Below are the code and all the weights of a small trained network. Each question names an input and a class and asks about switching units off, where a switched-off unit gives its printed mean instead of its output.

import numpy as np


def w(rows, s, z=0):
    codes = np.array(rows[::2]) - 128.0
    scale = np.full(codes.shape[1], s)
    scale[-1] = z or s
    return codes * scale


def norm(h):
    return h / np.sqrt((h * h).mean(-1, keepdims=True) + 1e-5)


def f(y):
    return np.maximum(y, 0)


def log_softmax(a):
    a = a - a.max(-1, keepdims=True)
    return a - np.log(np.exp(a).sum(-1, keepdims=True))


def net(x, mask):
    res = np.array(x, float).reshape(1, 3) / 4 @ E
    u = 0
    for l in range(2):
        y = f(norm(res) @ A[l][:, :-1].T + A[l][:, -1])
        res = res + np.where(mask[u : u + 12], y, B[l][:, -1]) @ B[l][:, :-1]
        u += 12
    return log_softmax(norm(res)[-1] @ U[:, :-1].T + U[:, -1])


A, B = {}, {}
E = w([
[102,152,133,81,79,58],'x0',
[69,223,217,134,165,170],'x1',
[56,183,66,185,252,74],'x2',
],0.0033)
A[0] = w([
[129,123,139,151,173,255,91],'0.n0',
[123,223,188,123,97,192,74],'0.n1',
[48,136,114,106,191,139,71],'0.n2',
[91,113,201,65,45,19,72],'0.n3',
[191,93,114,115,162,217,128],'0.n4',
[75,224,168,160,70,182,2],'0.n5',
[169,175,104,156,153,221,82],'0.n6',
[47,250,131,91,50,61,136],'0.n7',
[115,138,97,117,66,184,44],'0.n8',
[131,48,92,78,64,182,70],'0.n9',
[80,104,255,69,108,209,112],'0.n10',
[150,156,113,64,93,169,33],'0.n11',
],0.0054,0.0045)
B[0] = w([
[183,183,62,107,134,153,185],'0.n0',
[86,58,142,135,217,167,190],'0.n1',
[24,147,154,164,150,72,177],'0.n2',
[210,183,99,103,143,140,210],'0.n3',
[160,189,126,57,118,116,192],'0.n4',
[94,69,148,119,254,208,159],'0.n5',
[212,171,75,86,181,174,161],'0.n6',
[181,157,49,128,212,199,254],'0.n7',
[107,130,201,217,27,48,133],'0.n8',
[95,145,170,149,166,38,195],'0.n9',
[86,100,152,171,122,40,224],'0.n10',
[165,140,218,209,79,76,136],'0.n11',
],0.0066,0.0042)
A[1] = w([
[22,121,135,120,165,130,99],'1.n0',
[80,188,155,185,151,53,114],'1.n1',
[147,2,51,54,90,49,41],'1.n2',
[49,117,235,127,77,70,81],'1.n3',
[208,205,110,57,123,164,116],'1.n4',
[34,155,126,182,91,124,172],'1.n5',
[135,111,223,177,120,115,196],'1.n6',
[70,189,97,139,22,165,5],'1.n7',
[108,156,92,91,233,86,181],'1.n8',
[198,116,250,112,109,204,158],'1.n9',
[143,97,200,142,59,148,126],'1.n10',
[99,76,160,49,73,175,3],'1.n11',
],0.0076,0.0048)
B[1] = w([
[94,41,155,150,97,148,158],'1.n0',
[198,80,142,140,90,38,164],'1.n1',
[46,134,191,194,213,228,168],'1.n2',
[239,36,107,128,134,77,139],'1.n3',
[172,108,79,40,203,148,181],'1.n4',
[185,150,34,131,68,127,147],'1.n5',
[91,6,122,142,123,80,151],'1.n6',
[89,225,178,83,104,64,128],'1.n7',
[156,108,158,94,50,131,247],'1.n8',
[103,215,46,207,80,91,156],'1.n9',
[129,184,55,168,52,69,140],'1.n10',
[238,61,44,161,57,1,128],'1.n11',
],0.0064,0.011)
U = w([
[164,106,67,202,56,53,212],'0',
[211,188,45,74,192,191,198],'1',
[70,63,166,197,191,201,208],'2',
[182,80,134,77,126,139,185],'3',
[66,167,201,59,62,139,2],'4',
[47,244,179,88,47,160,2],'5',
[40,209,189,60,59,139,2],'6',
[81,233,211,92,54,156,2],'7',
],0.011,0.0061)

Each question gives the input, the list of numbers given to net, and the class t.
The units are the neurons (one row each of A and B). Each row of codes is followed by its name. A weight is (code - 128) times the scale printed after its matrix; where a second scale follows, it is the last column's (A, B and U).
mask holds one flag per neuron, layer by layer. A switched-off neuron (its flag False) gives its mean, the last column of its row in B, instead of its output. The means were averaged over made-up inputs and are rounded, as every weight is.
A unit's drop is (log p(t) with every unit on - log p(t) with that unit switched off) / (log p(t) with every unit on - log p(t) with every unit switched off).
The circuit of an input: a set's keep is (log p(t) with only the set's units on - log p(t) with every unit switched off) / (log p(t) with every unit on - log p(t) with every unit switched off). Starting from the 12 units with the biggest drops (on a tie, the unit counted first), units are removed one at a time, each time the one whose removal leaves the highest keep (on an exact tie, the one counted first), for as long as the keep stays at least 0.8.
circuit, biggest first: the units of the circuit, biggest drop first
top k neurons: the k neurons with the biggest drops, biggest first
drop of u: that unit's drop, to one decimal
input [8,6,-3], class 1: circuit, biggest first	(0.n7)
input [-7,-5,-6], class 1: circuit, biggest first	(0.n4; 1.n8)
input [-5,-8,7], class 2: top 4 neurons	(0.n7; 1.n2; 0.n9; 0.n3)
input [-3,-4,-3], class 2: top 4 neurons	(1.n2; 0.n7; 0.n3; 0.n9)
input [-8,-7,-8], class 0: circuit, biggest first	(0.n7; 1.n9)
input [5,-8,7], class 2: top 3 neurons	(1.n2; 0.n9; 0.n2)
input [-4,5,-2], class 2: top 3 neurons	(0.n1; 0.n10; 0.n5)
input [-4,-7,5], class 2: top 4 neurons	(0.n7; 1.n2; 0.n3; 1.n4)
input [6,3,6], class 0: top 3 neurons	(0.n2; 0.n3; 1.n1)
input [-1,7,7], class 0: top 4 neurons	(1.n1; 0.n2; 1.n2; 1.n5)
input [2,-5,-1], class 2: top 2 neurons	(1.n2; 0.n7)
input [6,3,-6], class 0: top 2 neurons	(0.n10; 0.n11)
input [8,5,-5], class 1: top 2 neurons	(0.n3; 0.n7)
input [5,-4,-3], class 1: top neuron	(0.n3)
input [7,-1,-6], class 1: top 2 neurons	(0.n3; 1.n4)
input [3,3,3], class 3: top 3 neurons	(1.n2; 1.n0; 1.n8)
input [-4,6,0], class 2: top 2 neurons	(0.n1; 0.n10)
input [2,4,-6], class 0: drop of 1.n9	0.1
input [4,7,1], class 2: drop of 0.n3	0.0
input [4,3,7], class 0: drop of 0.n2	0.2
input [4,-4,-6], class 0: drop of 1.n8	0.1
